Here is a tiny trained network, its code and every weight. The questions are about switching its units off for an input and a class, where a switched-off unit gives its printed mean instead of its output.

import numpy as np


def w(rows, s, z=0):
    codes = np.array(rows[::2]) - 128.0
    scale = np.full(codes.shape[1], s)
    scale[-1] = z or s
    return codes * scale


def f(y):
    return y / 2 * (1 + np.tanh(0.7978845608 * (y + 0.044715 * y**3)))


def log_softmax(a):
    a = a - a.max(-1, keepdims=True)
    return a - np.log(np.exp(a).sum(-1, keepdims=True))


def net(x, mask):
    res = np.array(x, float).reshape(1, 6) / 4 @ E
    y = f(res @ A[0][:, :-1].T + A[0][:, -1])
    res = res + np.where(mask, y, B[0][:, -1]) @ B[0][:, :-1]
    return log_softmax(res[-1] @ U[:, :-1].T + U[:, -1])


A, B = {}, {}
E = w([
[152,115,208,22,74,178,194,153,34,123,125,131],'x0',
[152,72,95,73,73,130,99,196,94,205,118,194],'x1',
[1,136,180,97,125,132,52,43,181,139,100,60],'x2',
[175,72,168,128,176,88,64,80,38,77,204,61],'x3',
[180,171,173,149,214,171,35,116,163,191,238,249],'x4',
[67,160,147,141,130,166,58,115,72,80,50,99],'x5',
],0.0086)
A[0] = w([
[87,192,168,166,172,156,108,66,171,181,141,211,191],'neuron 1',
[12,174,166,144,115,170,86,127,174,81,68,117,243],'neuron 2',
[151,75,92,103,114,163,112,140,77,148,184,149,218],'neuron 3',
[147,72,158,88,78,172,141,245,53,170,128,146,153],'neuron 4',
[65,107,171,119,146,93,85,55,97,90,93,75,215],'neuron 5',
[148,91,137,98,62,124,139,166,73,114,86,177,219],'neuron 6',
[115,118,59,156,90,104,202,210,128,110,118,103,239],'neuron 7',
[108,131,165,130,255,87,85,135,143,106,197,164,227],'neuron 8',
[180,114,123,129,184,133,46,104,115,162,189,86,219],'neuron 9',
[194,39,115,82,73,152,137,189,126,82,127,172,254],'neuron 10',
[149,135,45,186,124,85,201,135,155,127,96,100,208],'neuron 11',
[195,70,143,226,160,89,93,55,98,134,251,205,197],'neuron 12',
[150,118,157,81,95,143,144,195,107,143,108,166,200],'neuron 13',
],0.0079,0.0027)
B[0] = w([
[120,221,166,181,189,166,142,234,93,110,124,122,219],'neuron 1',
[109,217,126,216,104,101,106,53,118,176,99,106,221],'neuron 2',
[85,68,92,68,161,183,89,150,105,153,120,134,181],'neuron 3',
[82,54,128,71,142,121,112,174,53,212,83,165,213],'neuron 4',
[98,131,70,162,113,201,115,31,127,85,67,88,224],'neuron 5',
[98,106,127,128,45,151,129,166,87,197,75,144,194],'neuron 6',
[198,127,129,111,43,74,231,110,159,86,83,255,201],'neuron 7',
[130,109,150,118,221,153,30,91,187,121,247,146,221],'neuron 8',
[158,127,55,114,186,123,61,120,154,83,128,88,209],'neuron 9',
[164,73,47,89,120,107,161,228,101,151,151,132,203],'neuron 10',
[183,188,163,69,105,80,190,102,219,18,122,173,192],'neuron 11',
[149,38,94,42,166,103,55,137,196,121,211,171,249],'neuron 12',
[131,88,137,149,141,102,159,204,40,201,82,111,185],'neuron 13',
],0.0082,0.013)
U = w([
[137,75,82,92,226,152,32,106,171,92,255,127,23],'0',
[99,47,80,95,69,155,114,174,67,212,92,138,254],'1',
[57,122,87,164,56,182,76,8,129,78,73,22,78],'2',
[184,162,131,115,11,79,163,121,181,38,123,209,26],'3',
[86,241,203,174,162,175,79,138,140,158,151,115,225],'4',
],0.0083,0.0004)

Each question gives the input, the list of numbers given to net, and the class t.
The units are the neurons (one row each of A and B). Each row of codes is followed by its name. A weight is (code - 128) times the scale printed after its matrix; where a second scale follows, it is the last column's (A, B and U).
mask holds one flag per neuron, in row order. A switched-off neuron (its flag False) gives its mean, the last column of its row in B, instead of its output. The means were averaged over made-up inputs and are rounded, as every weight is.
A unit's drop is (log p(t) with every unit on - log p(t) with that unit switched off) / (log p(t) with every unit on - log p(t) with every unit switched off).
The circuit of an input: a set's keep is (log p(t) with only the set's units on - log p(t) with every unit switched off) / (log p(t) with every unit on - log p(t) with every unit switched off). Starting from the 12 units with the biggest drops (on a tie, the unit counted first), units are removed one at a time, each time the one whose removal leaves the highest keep (on an exact tie, the one counted first), for as long as the keep stays at least 0.8.
circuit, biggest first: the units of the circuit, biggest drop first
most important unit: the unit with the biggest drop
top k neurons: the k neurons with the biggest drops, biggest first
drop of u: that unit's drop, to one decimal
input [-7,0,1,-8,1,0], class 4: circuit, biggest first	neuron 1
input [-3,-2,6,-3,-3,-6], class 2: top 4 neurons	neuron 2; neuron 12; neuron 10; neuron 7
input [6,6,-2,7,5,1], class 1: top 3 neurons	neuron 4; neuron 6; neuron 13
input [-5,5,-8,-4,4,-3], class 1: top 4 neurons	neuron 13; neuron 4; neuron 10; neuron 7
input [5,-2,-3,-5,-7,1], class 3: top 2 neurons	neuron 7; neuron 11
input [8,-4,2,-8,0,6], class 2: top 2 neurons	neuron 2; neuron 8
input [-2,8,-5,7,0,-2], class 1: top 2 neurons	neuron 4; neuron 6
input [4,-6,3,-4,1,4], class 2: top 2 neurons	neuron 5; neuron 8
input [4,-6,-2,-2,0,4], class 2: top 2 neurons	neuron 1; neuron 8
input [-2,-3,8,-3,8,1], class 4: top 2 neurons	neuron 1; neuron 2
input [8,-7,3,-4,8,-3], class 4: top 2 neurons	neuron 1; neuron 10
input [2,0,2,-3,-7,2], class 3: top 2 neurons	neuron 7; neuron 11
input [-4,7,-7,-1,-6,-4], class 3: top 2 neurons	neuron 11; neuron 7
input [8,0,6,4,-2,0], class 2: most important unit	neuron 5
input [0,1,-3,4,-1,3], class 1: drop of neuron 8	1.0
input [2,-8,-2,-6,-8,3], class 3: drop of neuron 7	0.2
input [-3,2,-8,4,-8,-2], class 3: drop of neuron 11	0.7
input [7,-6,8,-7,-3,-8], class 2: drop of neuron 2	0.2
